Below is a small trained network, with its code and all its weights. Each question gives an input and a class and asks what happens when units are switched off, that is, made to give their printed mean instead of their output.

import numpy as np


def w(rows, s, z=0):
    codes = np.array(rows[::2]) - 128.0
    scale = np.full(codes.shape[1], s)
    scale[-1] = z or s
    return codes * scale


def norm(h):
    return h / np.sqrt((h * h).mean(-1, keepdims=True) + 1e-5)


def f(y):
    return np.maximum(y, 0)


def log_softmax(a):
    a = a - a.max(-1, keepdims=True)
    return a - np.log(np.exp(a).sum(-1, keepdims=True))


def net(x, mask):
    res = np.array(x, float).reshape(1, 2) / 4 @ E
    u = 0
    for l in range(2):
        y = f(norm(res) @ A[l][:, :-1].T + A[l][:, -1])
        res = res + np.where(mask[u : u + 7], y, B[l][:, -1]) @ B[l][:, :-1]
        u += 7
    return log_softmax(norm(res)[-1] @ U[:, :-1].T + U[:, -1])


A, B = {}, {}
E = w([
[237,71,229,3,200,90,180,92,90,106,148],'x0',
[38,38,249,85,170,243,62,190,177,124,249],'x1',
],0.0061)
A[0] = w([
[127,74,146,79,151,207,94,210,152,151,162,128],'0.n1',
[118,118,79,176,118,96,77,207,137,92,172,127],'0.n2',
[167,124,130,85,211,139,128,157,136,146,184,127],'0.n3',
[153,209,62,151,109,180,76,131,111,64,103,5],'0.n4',
[67,77,160,88,205,116,170,161,87,81,142,137],'0.n5',
[205,126,223,89,161,142,158,67,128,162,134,6],'0.n6',
[126,207,111,70,168,134,136,36,61,140,3,169],'0.n7',
],0.005,0.0015)
B[0] = w([
[187,120,82,103,151,125,105,110,171,166,153,241],'0.n1',
[92,149,178,55,129,120,215,137,122,123,129,180],'0.n2',
[92,160,149,167,28,135,147,136,116,72,94,205],'0.n3',
[154,51,130,64,182,161,48,117,184,128,227,185],'0.n4',
[70,139,40,132,227,254,142,92,117,199,80,213],'0.n5',
[128,131,128,120,86,47,131,141,104,122,186,234],'0.n6',
[80,147,216,149,187,123,141,215,100,185,131,253],'0.n7',
],0.0069,0.0056)
A[1] = w([
[94,181,88,169,74,194,151,73,159,157,94,53],'1.n1',
[192,191,124,179,158,96,120,9,45,164,29,142],'1.n2',
[60,129,122,189,2,83,98,99,198,113,114,2],'1.n3',
[158,153,17,161,165,56,191,65,136,137,5,23],'1.n4',
[108,165,80,223,82,198,77,169,134,95,140,63],'1.n5',
[109,153,102,66,161,137,127,93,128,135,180,194],'1.n6',
[238,76,172,105,195,103,166,28,104,78,134,11],'1.n7',
],0.0075,0.0014)
B[1] = w([
[138,135,152,126,127,37,156,141,39,96,127,193],'1.n1',
[126,118,55,146,113,216,31,98,220,107,183,254],'1.n2',
[196,120,192,57,110,104,225,125,1,118,80,185],'1.n3',
[39,32,154,157,160,199,107,175,190,157,175,241],'1.n4',
[237,147,169,39,107,106,138,18,85,60,92,212],'1.n5',
[143,154,102,232,98,39,120,157,138,121,70,242],'1.n6',
[112,165,125,83,49,139,145,61,67,53,63,232],'1.n7',
],0.007,0.0062)
U = w([
[137,130,160,59,61,98,163,67,20,67,107,128],'0',
[85,72,112,124,174,200,41,108,254,163,178,149],'1',
[129,205,126,221,153,19,153,234,89,220,106,154],'2',
[208,182,135,164,115,205,232,172,188,141,107,7],'3',
[209,177,114,148,123,199,229,199,184,120,114,16],'4',
[153,196,108,134,124,199,255,158,188,153,105,13],'5',
],0.017,0.019)

Each question gives the input, the list of numbers given to net, and the class t.
The units are the neurons (one row each of A and B). Each row of codes is followed by its name. A weight is (code - 128) times the scale printed after its matrix; where a second scale follows, it is the last column's (A, B and U).
mask holds one flag per neuron, layer by layer. A switched-off neuron (its flag False) gives its mean, the last column of its row in B, instead of its output. The means were averaged over made-up inputs and are rounded, as every weight is.
A unit's drop is (log p(t) with every unit on - log p(t) with that unit switched off) / (log p(t) with every unit on - log p(t) with every unit switched off).
The circuit of an input: a set's keep is (log p(t) with only the set's units on - log p(t) with every unit switched off) / (log p(t) with every unit on - log p(t) with every unit switched off). Starting from the 12 units with the biggest drops (on a tie, the unit counted first), units are removed one at a time, each time the one whose removal leaves the highest keep (on an exact tie, the one counted first), for as long as the keep stays at least 0.8.
units of the circuit, in order: the units of the circuit, biggest drop first
top k neurons: the k neurons with the biggest drops, biggest first
top k neurons in layer l: the k neurons of layer l with the biggest drops, biggest first
drop when u is switched off: that unit's drop, to one decimal
input [-7,-7], class 0: units of the circuit, in order	(1.n5)
input [3,3], class 2: units of the circuit, in order	(1.n6, 1.n2, 1.n5)
input [6,5], class 0: top 2 neurons	(1.n2, 1.n4)
input [6,6], class 0: top 3 neurons in layer 1	(1.n2, 1.n4, 1.n7)
input [2,3], class 2: top 2 neurons in layer 0	(0.n4, 0.n3)
input [0,2], class 2: top 3 neurons	(0.n1, 1.n2, 1.n7)
input [4,4], class 0: top 2 neurons	(1.n4, 0.n7)
input [-3,2], class 2: top 2 neurons	(0.n2, 0.n3)
input [-4,-2], class 0: top 3 neurons	(0.n1, 1.n5, 0.n5)
input [-7,-6], class 0: top 2 neurons	(1.n3, 1.n5)
input [6,-7], class 1: top 2 neurons	(1.n2, 1.n4)
input [-1,-2], class 2: top 2 neurons in layer 1	(1.n2, 1.n4)
input [2,-3], class 2: top 2 neurons	(0.n7, 0.n5)
input [-2,1], class 2: top neuron in layer 1	(1.n6)
input [3,1], class 2: top 2 neurons in layer 1	(1.n6, 1.n5)
input [-4,-3], class 0: top 2 neurons in layer 0	(0.n1, 0.n5)
input [0,-8], class 1: drop when 0.n6 is switched off	0.0
input [0,1], class 2: drop when 1.n2 is switched off	0.2
input [4,-8], class 1: drop when 1.n2 is switched off	0.3
input [3,-6], class 1: drop when 1.n2 is switched off	0.2
